Below is a small trained network, with its code and all its weights. Each question gives an input and a target symbol and asks what happens when units are switched off, that is, made to give their printed mean instead of their output.

import numpy as np


def w(rows, s, z=0):
    codes = np.array(rows[::2]) - 128.0
    scale = np.full(codes.shape[1], s)
    scale[-1] = z or s
    return codes * scale


def norm(h):
    return h / np.sqrt((h * h).mean(-1, keepdims=True) + 1e-5)


def f(y):
    return y / 2 * (1 + np.tanh(0.7978845608 * (y + 0.044715 * y**3)))


def softmax(a):
    e = np.exp(a - a.max(-1, keepdims=True))
    return e / e.sum(-1, keepdims=True)


def log_softmax(a):
    a = a - a.max(-1, keepdims=True)
    return a - np.log(np.exp(a).sum(-1, keepdims=True))


def net(x, mask):
    ids = ['βγδεζηλμξπτφ'.index(c) for c in x.split()]
    T = len(ids)
    res = E[ids] + P[:T]
    q, k, v = (norm(res) @ M[0].T for M in (Q, K, V))
    z = softmax(np.where(np.tri(T) > 0, q @ k.T / 4**0.5, -1e9)) @ v
    res = res + np.where(mask[0], z, O[0][:, -1]) @ O[0][:, :-1]
    y = f(norm(res) @ A[0][:, :-1].T + A[0][:, -1])
    res = res + np.where(mask[1:25], y, B[0][:, -1]) @ B[0][:, :-1]
    return log_softmax(norm(res)[-1] @ U[:, :-1].T + U[:, -1])


Q, K, V, O, A, B = {}, {}, {}, {}, {}, {}
E = w([
[105,129,150,79,67,47,173,120,89,159,151],'β',
[189,76,85,67,133,133,193,35,87,160,129],'γ',
[126,92,202,104,135,131,119,69,83,148,211],'δ',
[217,178,110,145,145,126,216,136,114,114,162],'ε',
[110,127,162,165,182,170,10,70,145,156,144],'ζ',
[124,117,158,209,156,144,164,91,68,173,81],'η',
[93,158,148,81,83,146,128,212,180,147,56],'λ',
[165,144,176,90,109,187,145,139,233,114,193],'μ',
[217,137,100,205,130,111,101,148,164,70,82],'ξ',
[187,135,68,48,119,100,60,72,153,121,170],'π',
[136,29,180,115,73,120,129,118,134,111,98],'τ',
[152,137,73,138,178,186,109,84,147,172,42],'φ',
],0.014)
P = w([
[209,196,182,166,2,172,94,78,144,193,110],'0',
[215,157,176,125,78,147,103,136,111,206,114],'1',
[187,181,213,114,72,168,106,102,91,127,84],'2',
[57,95,59,179,66,181,137,150,153,126,198],'3',
[143,95,153,135,168,76,137,177,184,166,149],'4',
[93,203,149,122,103,171,147,88,116,64,101],'5',
[98,59,65,199,91,157,125,195,144,165,205],'6',
[118,128,190,105,187,73,140,145,163,110,113],'7',
[62,161,104,167,52,202,122,103,96,56,139],'8',
[113,25,93,200,141,98,127,187,195,192,207],'9',
[187,145,216,100,162,99,107,65,137,89,78],'10',
],0.0062)
Q[0] = w([
[119,68,72,156,172,96,153,184,176,189,178],'H0',
[133,81,112,145,176,71,120,169,154,159,160],'H0',
[39,89,5,192,41,214,120,157,101,102,223],'H0',
[139,198,158,127,68,177,111,66,82,65,107],'H0',
],0.03)
K[0] = w([
[151,147,202,73,220,37,134,109,160,109,72],'H0',
[101,143,168,103,169,121,149,90,148,73,89],'H0',
[188,60,140,137,189,61,126,206,165,252,151],'H0',
[140,92,60,175,57,169,100,181,122,210,179],'H0',
],0.025)
V[0] = w([
[189,173,118,153,146,117,67,160,200,89,130],'H0',
[100,146,113,161,115,131,185,173,122,140,38],'H0',
[74,146,197,162,10,117,160,156,187,115,143],'H0',
[159,162,61,77,90,99,200,169,122,182,170],'H0',
],0.011)
O[0] = w([
[19,189,127,91,181,103,163,47,168,6,80,192],'H0',
[79,150,138,222,10,94,176,68,230,198,149,3],'H0',
[31,38,24,168,183,124,160,209,170,149,208,177],'H0',
[179,81,186,110,204,3,148,165,215,187,123,95],'H0',
],0.0059,0.0035)
A[0] = w([
[140,119,109,127,112,137,176,116,112,123,160,84],'N0',
[131,186,59,45,76,67,75,151,144,136,165,150],'N1',
[141,65,204,104,101,168,164,136,172,66,174,144],'N2',
[98,184,198,155,154,159,48,184,196,127,161,120],'N3',
[172,110,162,123,152,71,126,117,162,154,113,132],'N4',
[131,94,101,169,99,123,116,144,134,174,156,112],'N5',
[148,104,118,114,166,121,202,33,94,162,163,65],'N6',
[112,114,137,97,187,95,128,165,124,103,144,137],'N7',
[189,127,130,233,136,105,84,168,165,30,120,98],'N8',
[144,151,80,126,170,136,155,133,169,184,83,110],'N9',
[132,152,170,103,166,91,123,140,115,101,111,20],'N10',
[120,141,151,132,110,107,136,66,152,93,98,83],'N11',
[137,183,103,139,116,131,115,216,160,136,40,138],'N12',
[180,130,166,114,139,132,103,157,97,144,130,35],'N13',
[94,132,152,239,180,68,169,124,15,155,81,75],'N14',
[84,139,104,121,146,136,140,116,124,66,136,100],'N15',
[80,97,70,145,128,143,137,153,122,104,167,3],'N16',
[161,180,167,113,107,129,114,102,97,118,99,83],'N17',
[81,148,102,90,70,3,168,141,12,154,114,82],'N18',
[107,124,140,164,126,94,128,115,181,163,145,98],'N19',
[102,74,151,97,68,122,177,175,120,96,49,185],'N20',
[186,211,94,175,145,105,225,175,103,104,146,79],'N21',
[153,152,152,137,70,131,121,125,119,149,141,136],'N22',
[71,146,205,100,121,92,124,123,58,150,209,127],'N23',
],0.013,0.0041)
B[0] = w([
[104,121,144,100,109,160,141,136,118,172,130,141],'N0',
[91,127,219,99,114,86,154,102,123,41,127,176],'N1',
[183,130,61,102,98,144,124,194,133,102,171,196],'N2',
[83,157,117,130,99,126,98,52,186,214,157,172],'N3',
[192,192,50,154,68,97,108,87,72,143,80,221],'N4',
[70,53,134,49,164,67,116,102,113,152,34,232],'N5',
[122,127,186,87,55,168,132,68,109,188,157,172],'N6',
[145,105,132,124,73,157,78,188,198,71,165,229],'N7',
[137,146,103,161,28,138,112,53,113,92,175,160],'N8',
[147,170,83,135,152,168,150,149,99,72,96,175],'N9',
[50,147,137,79,102,36,146,81,115,91,115,179],'N10',
[178,61,161,156,160,142,27,83,101,146,140,217],'N11',
[68,159,178,109,72,213,144,135,81,98,163,164],'N12',
[81,152,166,143,226,89,164,114,105,141,219,187],'N13',
[166,98,204,127,67,201,102,139,225,99,110,151],'N14',
[127,192,58,145,173,78,110,166,170,208,116,206],'N15',
[248,154,127,77,124,140,182,64,119,156,120,207],'N16',
[167,50,115,137,218,131,184,185,182,111,48,254],'N17',
[115,125,39,204,121,170,222,75,212,134,132,142],'N18',
[89,148,153,226,153,159,162,178,91,39,165,195],'N19',
[84,74,127,176,82,74,126,127,109,212,107,175],'N20',
[150,184,201,174,120,74,123,131,90,200,124,152],'N21',
[79,184,145,107,114,147,140,229,170,126,106,196],'N22',
[114,122,179,164,175,169,109,150,48,97,203,172],'N23',
],0.014,0.006)
U = w([
[73,79,117,195,155,110,254,104,152,106,147,89],'β',
[160,78,112,41,99,149,178,41,102,196,123,67],'γ',
[120,84,170,130,153,169,105,151,58,115,218,220],'δ',
[172,197,189,158,150,60,178,165,100,201,111,103],'ε',
[68,125,123,171,188,99,47,62,161,202,137,165],'ζ',
[155,65,230,173,123,183,118,134,190,133,72,72],'η',
[6,148,167,84,57,141,125,174,130,162,98,202],'λ',
[154,156,77,85,107,151,147,183,232,126,179,67],'μ',
[136,146,106,179,26,128,99,79,83,76,129,178],'ξ',
[105,110,177,55,143,44,120,113,145,42,105,182],'π',
[141,16,79,164,107,48,84,199,106,157,93,6],'τ',
[107,151,67,137,181,193,138,159,81,101,53,172],'φ',
],0.0056,0.0012)

Each question gives the input, a string of symbols that net reads in full, and the target symbol t.
The units are the heads (4 rows each of Q, K, V and O) and the neurons (one row each of A and B). Each row of codes is followed by its name. A weight is (code - 128) times the scale printed after its matrix; where a second scale follows, it is the last column's (O, A, B and U).
mask holds one flag per unit, heads first, then neurons. A switched-off unit (its flag False) gives its mean, the last column of its rows in O or B, instead of its output. The means were averaged over made-up inputs and are rounded, as every weight is.
A unit's drop is (log p(t) with every unit on - log p(t) with that unit switched off) / (log p(t) with every unit on - log p(t) with every unit switched off).
The circuit of an input: a set's keep is (log p(t) with only the set's units on - log p(t) with every unit switched off) / (log p(t) with every unit on - log p(t) with every unit switched off). Starting from the 12 units with the biggest drops (on a tie, the unit counted first), units are removed one at a time, each time the one whose removal leaves the highest keep (on an exact tie, the one counted first), for as long as the keep stays at least 0.8.
circuit, biggest first: the units of the circuit, biggest drop first
unit that matters most: the unit with the biggest drop
k most important neurons: the k neurons with the biggest drops, biggest first
drop when u is switched off: that unit's drop, to one decimal
input μ φ λ ε η, target β: 2 most important neurons -> [N19, N11]
input μ ε ζ μ τ η π β γ τ τ, target ε: circuit, biggest first -> [H0, N13]
input π φ η γ μ λ ξ δ, target β: circuit, biggest first -> [H0]
input δ ε μ μ ξ, target μ: circuit, biggest first -> [H0, N7, N16]
input ζ ζ β μ π ξ γ μ ε ζ π, target ξ: circuit, biggest first -> [H0, N4, N17, N19]
input ζ μ ξ η μ, target ζ: circuit, biggest first -> [H0, N11, N15]
input ζ π λ μ η τ φ, target λ: circuit, biggest first -> [H0, N22, N5]
input φ η ζ ξ λ φ λ, target β: circuit, biggest first -> [H0, N19]
input μ ζ π γ ζ, target π: 2 most important neurons -> [N10, N7]
input ε ξ λ ζ τ η ε, target γ: 2 most important neurons -> [N16, N5]
input λ φ γ φ ε η τ μ δ, target γ: circuit, biggest first -> [H0, N16]
input μ φ δ φ ξ ζ φ β π, target η: circuit, biggest first -> [H0, N17]
input φ ζ δ δ γ π, target δ: circuit, biggest first -> [H0, N13]
input μ β γ φ δ λ τ ε γ ε, target ξ: 2 most important neurons -> [N4, N8]
input δ ζ φ ζ μ β ζ τ, target τ: 2 most important neurons -> [N5, N4]
input η δ γ π μ, target ε: 2 most important neurons -> [N13, N4]
input ξ φ ξ ε, target ε: unit that matters most -> N21
input γ φ δ φ λ ζ β, target β: circuit, biggest first -> [N19, H0]
input ζ φ τ δ δ δ ε μ ε γ, target μ: 3 most important neurons -> [N7, N15, N5]
input β π π γ γ ε, target ε: 2 most important neurons -> [N13, N21]
input β π ε δ λ β, target δ: most important neuron -> [N23]
input ζ π τ η τ ζ δ π π π, target π: 2 most important neurons -> [N10, N1]
input π π γ γ η ε ε ε φ δ, target ξ: drop when H0 is switched off -> 0.6
input η ε ζ π τ η φ φ μ ζ, target η: drop when N17 is switched off -> 0.5
input ε τ ζ, target ξ: drop when N6 is switched off -> 0.0
input ξ ε ξ γ ζ δ ε π π ζ, target π: drop when H0 is switched off -> 1.3
input δ φ φ ε, target η: 2 most important neurons -> [N17, N11]
input γ ζ φ β η, target η: most important neuron -> [N14]
